Below is a small trained network, with its code and all its weights. Each question gives an input and a class and asks what happens when units are switched off, that is, made to give their printed mean instead of their output.

import numpy as np


def w(rows, s, z=0):
    codes = np.array(rows[::2]) - 128.0
    scale = np.full(codes.shape[1], s)
    scale[-1] = z or s
    return codes * scale


def f(y):
    return np.maximum(y, 0)


def log_softmax(a):
    a = a - a.max(-1, keepdims=True)
    return a - np.log(np.exp(a).sum(-1, keepdims=True))


def net(x, mask):
    res = np.array(x, float).reshape(1, 7) / 4 @ E
    y = f(res @ A[0][:, :-1].T + A[0][:, -1])
    res = res + np.where(mask, y, B[0][:, -1]) @ B[0][:, :-1]
    return log_softmax(res[-1] @ U[:, :-1].T + U[:, -1])


A, B = {}, {}
E = w([
[143,111,123,92,135,60,149,39,35],'x0',
[137,125,128,128,133,123,127,131,130],'x1',
[130,126,127,128,129,127,128,129,129],'x2',
[131,127,128,128,130,126,128,130,128],'x3',
[125,128,128,127,126,130,129,128,126],'x4',
[200,138,135,110,29,110,112,137,140],'x5',
[124,68,251,148,128,142,136,99,161],'x6',
],0.018)
A[0] = w([
[123,170,95,134,124,159,123,205,105,177],'neuron 1',
[114,159,158,124,164,137,127,128,115,133],'neuron 2',
[144,152,86,134,127,117,111,111,118,129],'neuron 3',
[110,162,79,138,124,161,105,183,197,201],'neuron 4',
[69,130,121,134,251,134,125,113,136,250],'neuron 5',
[108,122,199,136,116,176,139,182,181,142],'neuron 6',
[117,114,65,111,114,147,151,171,133,176],'neuron 7',
[150,137,125,144,78,115,123,118,139,139],'neuron 8',
[163,123,88,126,89,119,120,132,135,105],'neuron 9',
[112,166,74,137,119,150,146,185,171,180],'neuron 10',
[114,132,199,138,126,157,139,177,185,121],'neuron 11',
[134,160,34,109,120,105,136,90,44,143],'neuron 12',
[174,146,138,124,38,118,113,126,134,143],'neuron 13',
[127,104,237,124,126,100,141,64,85,60],'neuron 14',
[128,149,117,147,122,107,127,123,127,94],'neuron 15',
[103,112,163,134,117,153,104,160,171,152],'neuron 16',
[127,124,135,140,105,131,128,106,147,82],'neuron 17',
[127,120,188,126,125,126,131,97,90,72],'neuron 18',
[116,117,97,123,150,129,109,149,118,139],'neuron 19',
],0.02,0.012)
B[0] = w([
[118,138,79,119,137,171,129,107,106,211],'neuron 1',
[88,133,142,109,164,114,122,141,125,151],'neuron 2',
[110,142,135,112,155,100,123,155,132,168],'neuron 3',
[126,154,73,113,132,209,120,90,129,252],'neuron 4',
[128,131,114,255,130,119,128,91,131,234],'neuron 5',
[152,121,195,159,127,104,139,188,121,247],'neuron 6',
[147,140,75,129,129,152,133,120,135,191],'neuron 7',
[120,125,129,84,121,135,125,136,128,176],'neuron 8',
[73,172,164,73,185,109,141,142,130,174],'neuron 9',
[123,121,69,126,139,187,121,97,129,226],'neuron 10',
[120,125,201,147,114,78,126,181,128,233],'neuron 11',
[138,118,141,143,104,15,134,187,130,233],'neuron 12',
[164,106,115,49,100,155,124,149,124,220],'neuron 13',
[112,109,130,84,149,173,127,24,125,211],'neuron 14',
[110,140,142,118,120,122,146,113,125,138],'neuron 15',
[130,145,176,145,115,117,131,165,131,211],'neuron 16',
[161,106,128,135,119,135,119,123,126,143],'neuron 17',
[123,120,121,105,137,149,127,79,138,167],'neuron 18',
[147,119,106,149,94,134,111,121,124,159],'neuron 19',
],0.04,0.031)
U = w([
[134,172,52,222,155,219,146,114,129,207],'0',
[141,117,93,222,107,17,175,140,123,160],'1',
[187,168,79,40,110,247,138,174,118,163],'2',
[194,113,130,31,62,53,168,206,113,110],'3',
[150,125,236,250,128,155,163,166,135,168],'4',
[114,68,149,190,174,176,149,2,123,84],'5',
[227,110,247,67,55,184,149,225,123,86],'6',
[186,57,160,16,106,199,136,63,110,3],'7',
],0.0064,0.0031)

Each question gives the input, the list of numbers given to net, and the class t.
The units are the neurons (one row each of A and B). Each row of codes is followed by its name. A weight is (code - 128) times the scale printed after its matrix; where a second scale follows, it is the last column's (A, B and U).
mask holds one flag per neuron, in row order. A switched-off neuron (its flag False) gives its mean, the last column of its row in B, instead of its output. The means were averaged over made-up inputs and are rounded, as every weight is.
A unit's drop is (log p(t) with every unit on - log p(t) with that unit switched off) / (log p(t) with every unit on - log p(t) with every unit switched off).
The circuit of an input: a set's keep is (log p(t) with only the set's units on - log p(t) with every unit switched off) / (log p(t) with every unit on - log p(t) with every unit switched off). Starting from the 12 units with the biggest drops (on a tie, the unit counted first), units are removed one at a time, each time the one whose removal leaves the highest keep (on an exact tie, the one counted first), for as long as the keep stays at least 0.8.
units of the circuit, in order: the units of the circuit, biggest drop first
most important unit: the unit with the biggest drop
k most important neurons: the k neurons with the biggest drops, biggest first
drop of u: that unit's drop, to one decimal
input [0,-2,-2,5,5,-7,1], class 4: 3 most important neurons -> (neuron 4; neuron 12; neuron 10)
input [-4,-8,7,-2,-2,-6,1], class 4: most important unit -> neuron 6
input [1,6,-8,3,6,2,8], class 7: units of the circuit, in order -> (neuron 14; neuron 5)
input [0,5,7,-5,-6,4,0], class 2: 4 most important neurons -> (neuron 12; neuron 6; neuron 11; neuron 14)
input [-4,2,-5,-2,3,5,0], class 2: 2 most important neurons -> (neuron 12; neuron 4)
input [0,8,6,0,-6,-6,1], class 4: 4 most important neurons -> (neuron 4; neuron 12; neuron 10; neuron 14)
input [6,-4,1,7,-8,6,1], class 7: 3 most important neurons -> (neuron 14; neuron 11; neuron 6)
input [-6,-4,-6,2,6,-4,1], class 4: 3 most important neurons -> (neuron 6; neuron 11; neuron 16)
input [-6,6,7,1,6,2,6], class 6: drop of neuron 5 -> 3.0
input [5,-5,-3,-7,-3,-5,-3], class 1: drop of neuron 1 -> 0.0
input [1,-2,-1,-7,-8,-1,-8], class 1: drop of neuron 12 -> 5.9
input [1,-5,-7,-2,-2,0,-1], class 1: 2 most important neurons -> (neuron 4; neuron 13)
input [6,-8,1,8,-7,0,2], class 5: 2 most important neurons -> (neuron 13; neuron 14)
input [2,-5,-8,-5,2,7,8], class 7: units of the circuit, in order -> (neuron 14)
